Below is a small trained network, with its code and all its weights. Each question gives an input and a class and asks what happens when units are switched off, that is, made to give their printed mean instead of their output.

import numpy as np


def w(rows, s, z=0):
    codes = np.array(rows[::2]) - 128.0
    scale = np.full(codes.shape[1], s)
    scale[-1] = z or s
    return codes * scale


def f(y):
    return y / 2 * (1 + np.tanh(0.7978845608 * (y + 0.044715 * y**3)))


def log_softmax(a):
    a = a - a.max(-1, keepdims=True)
    return a - np.log(np.exp(a).sum(-1, keepdims=True))


def net(x, mask):
    res = np.array(x, float).reshape(1, 2) / 4 @ E
    y = f(res @ A[0][:, :-1].T + A[0][:, -1])
    res = res + np.where(mask, y, B[0][:, -1]) @ B[0][:, :-1]
    return log_softmax(res[-1] @ U[:, :-1].T + U[:, -1])


A, B = {}, {}
E = w([
[95,138,18,92,132,178,251,153,77,128],'x0',
[54,107,226,127,119,132,188,115,53,92],'x1',
],0.016)
A[0] = w([
[119,123,114,152,109,126,156,134,141,142,167],'n0',
[111,125,82,116,122,153,127,112,118,142,134],'n1',
[125,115,107,121,128,139,155,130,135,109,182],'n2',
[140,138,111,119,138,141,180,126,109,147,194],'n3',
[141,120,81,147,110,135,82,114,144,111,80],'n4',
[143,143,108,131,153,124,101,136,141,151,59],'n5',
[160,108,51,122,122,135,90,129,141,143,126],'n6',
[166,122,107,129,124,127,1,125,161,127,127],'n7',
[160,131,23,128,127,131,113,134,151,136,253],'n8',
[105,118,116,129,126,139,226,125,102,116,101],'n9',
[124,126,164,123,114,127,84,137,129,121,178],'n10',
[129,129,126,132,145,124,88,126,128,147,101],'n11',
[137,148,73,114,136,116,86,140,150,106,77],'n12',
[130,114,87,132,115,133,171,134,139,132,97],'n13',
[140,134,107,136,126,122,122,109,137,149,168],'n14',
[133,136,76,126,134,122,178,139,120,111,24],'n15',
[132,142,100,139,135,117,148,136,124,137,105],'n16',
],0.022,0.0051)
B[0] = w([
[127,117,104,135,114,136,117,117,143,130,150],'n0',
[117,96,171,142,128,128,112,97,117,86,171],'n1',
[125,128,68,114,138,145,149,132,139,112,166],'n2',
[120,106,44,122,114,141,122,123,132,123,190],'n3',
[125,141,191,123,157,148,148,126,139,151,174],'n4',
[142,143,196,133,143,126,132,115,124,128,164],'n5',
[130,138,253,124,154,126,120,105,128,139,204],'n6',
[112,225,127,110,82,94,116,240,136,160,251],'n7',
[130,96,217,144,158,159,148,63,118,117,237],'n8',
[143,199,160,117,117,103,111,193,152,171,230],'n9',
[143,99,142,131,159,153,141,79,128,122,179],'n10',
[115,156,112,115,132,134,188,155,105,153,159],'n11',
[134,114,222,112,150,116,119,119,130,144,181],'n12',
[136,76,126,127,140,111,126,69,119,111,179],'n13',
[132,148,179,167,121,139,122,105,91,114,156],'n14',
[122,86,87,162,141,156,134,73,96,98,191],'n15',
[122,88,141,127,134,104,119,106,126,103,156],'n16',
],0.022,0.033)
U = w([
[140,17,130,185,208,184,129,4,82,73,241],'0',
[125,185,53,90,77,79,91,218,167,162,202],'1',
[138,152,206,128,167,122,119,123,122,167,2],'2',
],0.011,0.0027)

Each question gives the input, the list of numbers given to net, and the class t.
The units are the neurons (one row each of A and B). Each row of codes is followed by its name. A weight is (code - 128) times the scale printed after its matrix; where a second scale follows, it is the last column's (A, B and U).
mask holds one flag per neuron, in row order. A switched-off neuron (its flag False) gives its mean, the last column of its row in B, instead of its output. The means were averaged over made-up inputs and are rounded, as every weight is.
A unit's drop is (log p(t) with every unit on - log p(t) with that unit switched off) / (log p(t) with every unit on - log p(t) with every unit switched off).
The circuit of an input: a set's keep is (log p(t) with only the set's units on - log p(t) with every unit switched off) / (log p(t) with every unit on - log p(t) with every unit switched off). Starting from the 12 units with the biggest drops (on a tie, the unit counted first), units are removed one at a time, each time the one whose removal leaves the highest keep (on an exact tie, the one counted first), for as long as the keep stays at least 0.8.
units of the circuit, in order: the units of the circuit, biggest drop first
top k neurons: the k neurons with the biggest drops, biggest first
drop of u: that unit's drop, to one decimal
input [-6,-3], class 1: units of the circuit, in order => n7
input [0,3], class 1: top 3 neurons => n8, n6, n12
input [-1,2], class 0: top 3 neurons => n7, n9, n6
input [-8,-3], class 1: top 2 neurons => n7, n8
input [-8,4], class 1: top 3 neurons => n8, n6, n7
input [-1,0], class 1: top 2 neurons => n8, n6
input [-6,3], class 1: top 2 neurons => n8, n6
input [7,2], class 0: top 2 neurons => n7, n15
input [8,5], class 1: top 2 neurons => n9, n8
input [6,-7], class 0: drop of n5 => 0.0
input [0,0], class 0: drop of n7 => 2.2
input [1,7], class 1: drop of n8 => 0.2
